A =
-1.57,0.90,-5.71,-5.94,2.14,3.60,-0.40,0.53,4.47,-4.52,3.11
-1.93,0.08,-5.13,-5.76,1.60,3.45,-0.31,-0.03,4.09,-4.73,2.68
-2.15,-0.49,-4.76,-5.49,1.29,3.36,-0.15,-0.41,3.74,-4.90,2.29
-0.95,2.16,-7.24,-5.70,3.38,3.61,-0.61,1.55,4.86,-4.70,3.38
-1.17,3.47,-7.40,-5.23,4.27,3.08,-1.55,1.79,4.97,-4.96,2.36
2.10,-7.13,4.53,6.28,-5.26,0.82,7.58,-6.39,-3.58,4.29,-5.82
3.57,-7.19,2.30,5.32,-3.74,1.73,8.13,-6.11,-3.15,1.70,-3.62
-1.08,-6.37,-1.60,-0.53,-1.45,2.92,2.99,-2.66,0.18,-4.67,0.01
1.95,-7.06,4.60,6.24,-5.33,0.75,7.47,-6.29,-3.53,4.27,-5.89
1.25,-6.65,4.58,5.78,-5.42,0.35,6.93,-5.81,-3.41,4.29,-6.15
-0.99,2.45,-7.55,-5.57,3.65,3.47,-0.90,1.72,4.95,-4.89,3.10
3.49,-7.39,3.16,6.31,-4.27,1.54,8.45,-6.61,-3.55,2.71,-4.47
3.57,-7.30,2.62,5.74,-3.95,1.65,8.26,-6.31,-3.33,2.07,-3.95
The largest entry in the first row?
Answer: 4.47
The third largest entry is 8.13
The maximum is 8.45
The entry in the bottom-left corner?
Answer: 3.57
The entry directly above the smallest entry?
Answer: 4.58
The entry just right of the largest entry?
Answer: -6.61
The 3rd entry on the diagonal from the top-right corner?
Answer: 3.74
The smallest entry in the first column -> -2.15
The top-right entry is 3.11
The second largest entry -> 8.26
The entry in the top-left corner?
Answer: -1.57
The entry directly below the smallest entry?
Answer: 3.16
The last entry, reading row by row?
Answer: -3.95
The entry just right of -3.53?
Answer: 4.27
The entry just left of -6.65 is 1.25
The top entry of the column that holds the smallest entry?
Answer: -5.71
The entry just right of -0.61 is 1.55
The bottom entry of the column that holds the smallest entry -> 2.62
The entry just left of 8.45 is 1.54
The last entry in the row that holds the largest entry?
Answer: -4.47
The entry just left of the centre entry: -3.74
The largest entry in the last column: 3.38
The smallest entry?
Answer: -7.55
The second entry on the main diagonal?
Answer: 0.08
The fourth entry in reading order?
Answer: -5.94
The centre entry: 1.73
The smallest entry in the last row?
Answer: -7.30
The entry directly above -3.62?
Answer: -5.82
The third-last entry, reading row by row: -3.33
The entry just right of the smallest entry: -5.57

-0.169   0.007   0.031   0.081  -0.092  -0.043  -0.120   0.164  -0.059  -0.221   0.076
The median entry -> -0.043
The entry just left of the centre entry: -0.092
The entry just left of -0.092: 0.081
The entry just right of -0.169: 0.007

(-4.00, 3.83, -0.99, -6.30, -4.92, 6.16, -7.07, 0.87, 5.05, -0.92, -3.62, 3.33)
The entry just right of the smallest entry: 0.87
Find the entry just left of 6.16.
Answer: -4.92
The entry just left of -0.99 is 3.83
The entry just right of -3.62 -> 3.33
Find the entry just left of 3.33.
Answer: -3.62

-0.05	0.00	0.04	0.07	-0.11	-0.06	-0.01	0.16	-0.01
-0.08	0.04	-0.02	0.09	0.03	-0.03	-0.04	0.00	0.02
0.18	-0.01	-0.11	-0.20	0.09	0.24	0.10	-0.08	-0.20
0.04	0.02	-0.12	0.08	0.11	-0.05	0.12	0.05	-0.04
-0.11	0.15	0.14	-0.17	-0.04	0.25	-0.25	-0.06	0.04
0.02	-0.01	-0.16	0.13	0.12	-0.04	0.16	0.16	0.25
Indices start at 1.
Read off the entry just left of -0.16.
A: -0.01
Read off the bottom-left entry.
A: 0.02
Read off the entry just left of 0.08.
A: -0.12
The entry directly below 0.11: -0.04
Read off the entry in the top-right corner.
A: -0.01
The entry in row 3 and column 1 -> 0.18
The entry just right of 0.13 -> 0.12
The entry in the top-left corner: -0.05
Read off the entry at row 1, column 2.
A: 0.00
Read off the entry in row 2 and column 1.
A: -0.08
The entry in row 1 and column 3 is 0.04
The entry just right of 0.03 is -0.03
The entry just right of 0.14 -> -0.17
The bottom entry of the column that holds the smallest entry is 0.16
The entry just right of -0.12 -> 0.08
The entry at row 2, column 2 is 0.04
Read off the entry just left of -0.03.
A: 0.03
The bottom-right entry: 0.25
The entry just right of the smallest entry -> -0.06

[ 0.30 -0.57  0.97 -0.71  0.55 -6.12]
The entry just left of 0.97: -0.57
What is the entry just right of -0.71? 0.55

Questions about the matrix below. Counting starts at 1.
1) Report the entry at row 2, column 1.
2) Report the entry at row 1, column 3.
3) Report the entry just right of 0.07.
4) Report the bottom entry of the column that holds the smallest entry.
5) Report the entry in the bottom-right corner.
6) Report the entry just right of the largest entry.
7) Report the top-left entry.
8) Report the entry just right of the smallest entry.
[[ 0.58  0.27  0.38  0.07  0.08 -1.50  0.40 -0.19 -0.29 -1.01 -0.13]
 [-0.25 -2.35  0.63 -0.59  0.22 -0.21  0.98  0.16 -0.17  1.30  1.00]
 [-0.36 -0.43  1.05 -0.10  0.09 -0.23  0.25  1.06 -0.12  0.18  0.55]
 [-0.27  0.85  2.25  6.34 -1.48 -6.34  1.85 -3.59  0.81 -0.79  2.88]
 [-0.79  0.63  0.04  0.00 -0.33  1.40  0.17 -0.73 -0.18  0.03  0.64]
 [-1.50 -4.20  0.79 -2.50 -2.08  5.52 -5.87  4.48  1.95  5.30  1.47]]
1) -0.25
2) 0.38
3) 0.08
4) 5.52
5) 1.47
6) -1.48
7) 0.58
8) 1.85
